Below is a small trained network, with its code and all its weights. Each question gives an input and a target symbol and asks what happens when units are switched off, that is, made to give their printed mean instead of their output.

import numpy as np


def w(rows, s, z=0):
    codes = np.array(rows[::2]) - 128.0
    scale = np.full(codes.shape[1], s)
    scale[-1] = z or s
    return codes * scale


def f(y):
    return y / 2 * (1 + np.tanh(0.7978845608 * (y + 0.044715 * y**3)))


def softmax(a):
    e = np.exp(a - a.max(-1, keepdims=True))
    return e / e.sum(-1, keepdims=True)


def log_softmax(a):
    a = a - a.max(-1, keepdims=True)
    return a - np.log(np.exp(a).sum(-1, keepdims=True))


def net(x, mask):
    ids = ['ΓΔΘΛΞΣΨαβεμπτφω'.index(c) for c in x.split()]
    T = len(ids)
    res = E[ids] + P[:T]
    u = 0
    for l in range(2):
        r = res
        for j in range(2):
            rows = slice(3 * j, 3 * j + 3)
            q, k, v = (r @ M[l][rows].T for M in (Q, K, V))
            z = softmax(np.where(np.tri(T) > 0, q @ k.T / 3**0.5, -1e9)) @ v
            o = O[l][rows]
            res = res + np.where(mask[u + j], z, o[:, -1]) @ o[:, :-1]
        u += 2
        y = f(res @ A[l][:, :-1].T + A[l][:, -1])
        res = res + np.where(mask[u : u + 16], y, B[l][:, -1]) @ B[l][:, :-1]
        u += 16
    return log_softmax(res[-1] @ U[:, :-1].T + U[:, -1])


Q, K, V, O, A, B = {}, {}, {}, {}, {}, {}
E = w([
[64,80,174],'Γ',
[145,80,73],'Δ',
[163,108,68],'Θ',
[192,205,115],'Λ',
[74,191,77],'Ξ',
[160,134,200],'Σ',
[167,100,98],'Ψ',
[161,91,82],'α',
[147,81,107],'β',
[157,97,140],'ε',
[78,89,255],'μ',
[164,94,108],'π',
[161,110,153],'τ',
[158,134,188],'φ',
[76,72,65],'ω',
],0.015)
P = w([
[198,1,131],'0',
[147,67,130],'1',
[138,87,124],'2',
[136,101,123],'3',
[130,110,127],'4',
[126,117,129],'5',
[125,123,131],'6',
],0.008)
Q[0] = w([
[105,54,55],'L0H1',
[123,94,204],'L0H1',
[10,167,144],'L0H1',
[171,137,254],'L0H2',
[181,15,52],'L0H2',
[112,47,239],'L0H2',
],0.0077)
K[0] = w([
[106,95,46],'L0H1',
[128,90,180],'L0H1',
[28,140,169],'L0H1',
[152,148,210],'L0H2',
[133,2,137],'L0H2',
[57,77,246],'L0H2',
],0.009)
V[0] = w([
[136,70,60],'L0H1',
[165,177,15],'L0H1',
[2,183,139],'L0H1',
[66,69,44],'L0H2',
[116,102,205],'L0H2',
[68,189,157],'L0H2',
],0.0068)
O[0] = w([
[214,37,176,180],'L0H1',
[90,63,253,37],'L0H1',
[143,218,216,2],'L0H1',
[194,228,173,133],'L0H2',
[211,70,61,211],'L0H2',
[136,27,184,49],'L0H2',
],0.0054,0.0043)
A[0] = w([
[246,190,155,138],'L0N1',
[159,53,110,196],'L0N2',
[159,99,106,39],'L0N3',
[85,41,119,144],'L0N4',
[108,23,221,62],'L0N5',
[152,202,2,127],'L0N6',
[143,117,218,57],'L0N7',
[47,223,169,164],'L0N8',
[244,190,163,147],'L0N9',
[119,113,204,54],'L0N10',
[8,64,65,67],'L0N11',
[149,103,234,253],'L0N12',
[64,201,151,200],'L0N13',
[121,209,16,117],'L0N14',
[29,220,167,191],'L0N15',
[162,71,152,202],'L0N16',
],0.0092,0.0079)
B[0] = w([
[99,39,180,145],'L0N1',
[86,90,162,254],'L0N2',
[85,181,115,120],'L0N3',
[100,77,179,181],'L0N4',
[200,32,154,133],'L0N5',
[67,52,185,153],'L0N6',
[83,128,201,113],'L0N7',
[214,180,67,124],'L0N8',
[99,30,173,146],'L0N9',
[103,134,204,113],'L0N10',
[151,8,254,126],'L0N11',
[120,38,80,206],'L0N12',
[137,175,41,130],'L0N13',
[120,31,182,133],'L0N14',
[165,205,29,128],'L0N15',
[82,78,139,226],'L0N16',
],0.0087,0.0091)
Q[1] = w([
[152,155,191],'L1H1',
[216,122,18],'L1H1',
[71,23,70],'L1H1',
[72,40,90],'L1H2',
[140,193,172],'L1H2',
[184,108,253],'L1H2',
],0.0077)
K[1] = w([
[25,69,162],'L1H1',
[101,157,115],'L1H1',
[212,86,63],'L1H1',
[92,210,209],'L1H2',
[175,46,155],'L1H2',
[255,123,134],'L1H2',
],0.009)
V[1] = w([
[132,134,49],'L1H1',
[170,139,94],'L1H1',
[37,70,253],'L1H1',
[235,98,73],'L1H2',
[105,189,254],'L1H2',
[142,122,246],'L1H2',
],0.0082)
O[1] = w([
[55,119,157,126],'L1H1',
[90,90,167,99],'L1H1',
[180,140,2,246],'L1H1',
[19,171,178,147],'L1H2',
[150,90,141,24],'L1H2',
[147,28,151,125],'L1H2',
],0.0075,0.013)
A[1] = w([
[166,229,88,10],'L1N1',
[155,207,88,193],'L1N2',
[78,162,157,223],'L1N3',
[118,171,213,110],'L1N4',
[191,252,93,69],'L1N5',
[120,156,186,97],'L1N6',
[98,141,129,137],'L1N7',
[175,153,87,177],'L1N8',
[166,218,127,116],'L1N9',
[119,104,143,173],'L1N10',
[103,137,103,156],'L1N11',
[203,144,127,154],'L1N12',
[170,195,149,99],'L1N13',
[135,65,147,89],'L1N14',
[142,168,168,112],'L1N15',
[136,83,124,60],'L1N16',
],0.016,0.011)
B[1] = w([
[186,110,5,127],'L1N1',
[43,175,216,122],'L1N2',
[154,166,160,189],'L1N3',
[135,88,75,180],'L1N4',
[223,57,24,127],'L1N5',
[115,130,93,161],'L1N6',
[150,143,136,139],'L1N7',
[67,152,130,230],'L1N8',
[132,65,24,127],'L1N9',
[156,123,136,220],'L1N10',
[125,140,151,197],'L1N11',
[104,136,81,130],'L1N12',
[85,154,95,127],'L1N13',
[161,142,148,255],'L1N14',
[142,85,84,135],'L1N15',
[145,137,189,227],'L1N16',
],0.018,0.0086)
U = w([
[144,152,146,58],'Γ',
[141,140,138,24],'Δ',
[142,140,138,3],'Θ',
[133,133,133,8],'Λ',
[152,156,148,107],'Ξ',
[148,155,144,85],'Σ',
[131,139,151,20],'Ψ',
[145,145,130,36],'α',
[138,145,147,47],'β',
[213,49,50,251],'ε',
[116,135,245,98],'μ',
[131,135,150,22],'π',
[37,107,173,114],'τ',
[63,116,7,208],'φ',
[135,144,153,44],'ω',
],0.012,0.0046)

Each question gives the input, a string of symbols that net reads in full, and the target symbol t.
The units are the heads (3 rows each of Q, K, V and O) and the neurons (one row each of A and B). Each row of codes is followed by its name. A weight is (code - 128) times the scale printed after its matrix; where a second scale follows, it is the last column's (O, A, B and U).
mask holds one flag per unit, layer by layer, with each layer's heads first. A switched-off unit (its flag False) gives its mean, the last column of its rows in O or B, instead of its output. The means were averaged over made-up inputs and are rounded, as every weight is.
A unit's drop is (log p(t) with every unit on - log p(t) with that unit switched off) / (log p(t) with every unit on - log p(t) with every unit switched off).
The circuit of an input: a set's keep is (log p(t) with only the set's units on - log p(t) with every unit switched off) / (log p(t) with every unit on - log p(t) with every unit switched off). Starting from the 12 units with the biggest drops (on a tie, the unit counted first), units are removed one at a time, each time the one whose removal leaves the highest keep (on an exact tie, the one counted first), for as long as the keep stays at least 0.8.
units of the circuit, in order: the units of the circuit, biggest drop first
top k neurons: the k neurons with the biggest drops, biggest first
heads that matter: for each layer, one digit per head in row order, 1 if its drop is at least 0.15 and else 0, layers parted by /
input Λ Δ Λ, target φ: units of the circuit, in order -> [L1N16; L1N14]
input τ Ψ μ φ Γ Θ Γ, target φ: top neuron -> [L0N11]
input Σ ε Γ τ Σ, target φ: heads that matter -> 10 / 10
input Γ ε φ φ, target φ: heads that matter -> 10 / 10
input τ Γ Λ Γ Γ, target τ: top 2 neurons -> [L1N2; L0N2]
input Γ β τ Ξ Γ Γ ω, target μ: heads that matter -> 10 / 00
input Λ ε Ψ Σ μ ε Ψ, target φ: units of the circuit, in order -> [L0N12; L1N14; L1N16]
input Ξ τ Θ, target μ: heads that matter -> 11 / 10
input Γ Θ Γ Θ τ α Γ, target τ: top 2 neurons -> [L1N2; L0N6]
input τ β τ π π, target φ: top 2 neurons -> [L0N5; L0N2]
input Ψ Γ φ τ τ, target φ: top 2 neurons -> [L0N2; L0N4]
input β α β Λ Γ Γ Σ, target ε: heads that matter -> 01 / 00
input Ξ Γ τ, target μ: heads that matter -> 11 / 10
input φ τ Ξ Λ Γ Δ, target μ: heads that matter -> 10 / 00
input Λ φ Ψ β Λ, target φ: heads that matter -> 11 / 10
input Δ Ψ Θ Δ Σ Ψ, target φ: heads that matter -> 10 / 10
input Θ π τ Θ Γ τ π, target φ: top 2 neurons -> [L0N12; L0N2]
input Σ φ τ Σ, target φ: heads that matter -> 10 / 00
input Ξ ε Ψ, target μ: heads that matter -> 11 / 10
input Ψ β Γ Γ Ψ ε β, target φ: top 2 neurons -> [L0N2; L0N12]
input μ φ Ψ β Σ τ μ, target φ: top neuron -> [L0N6]
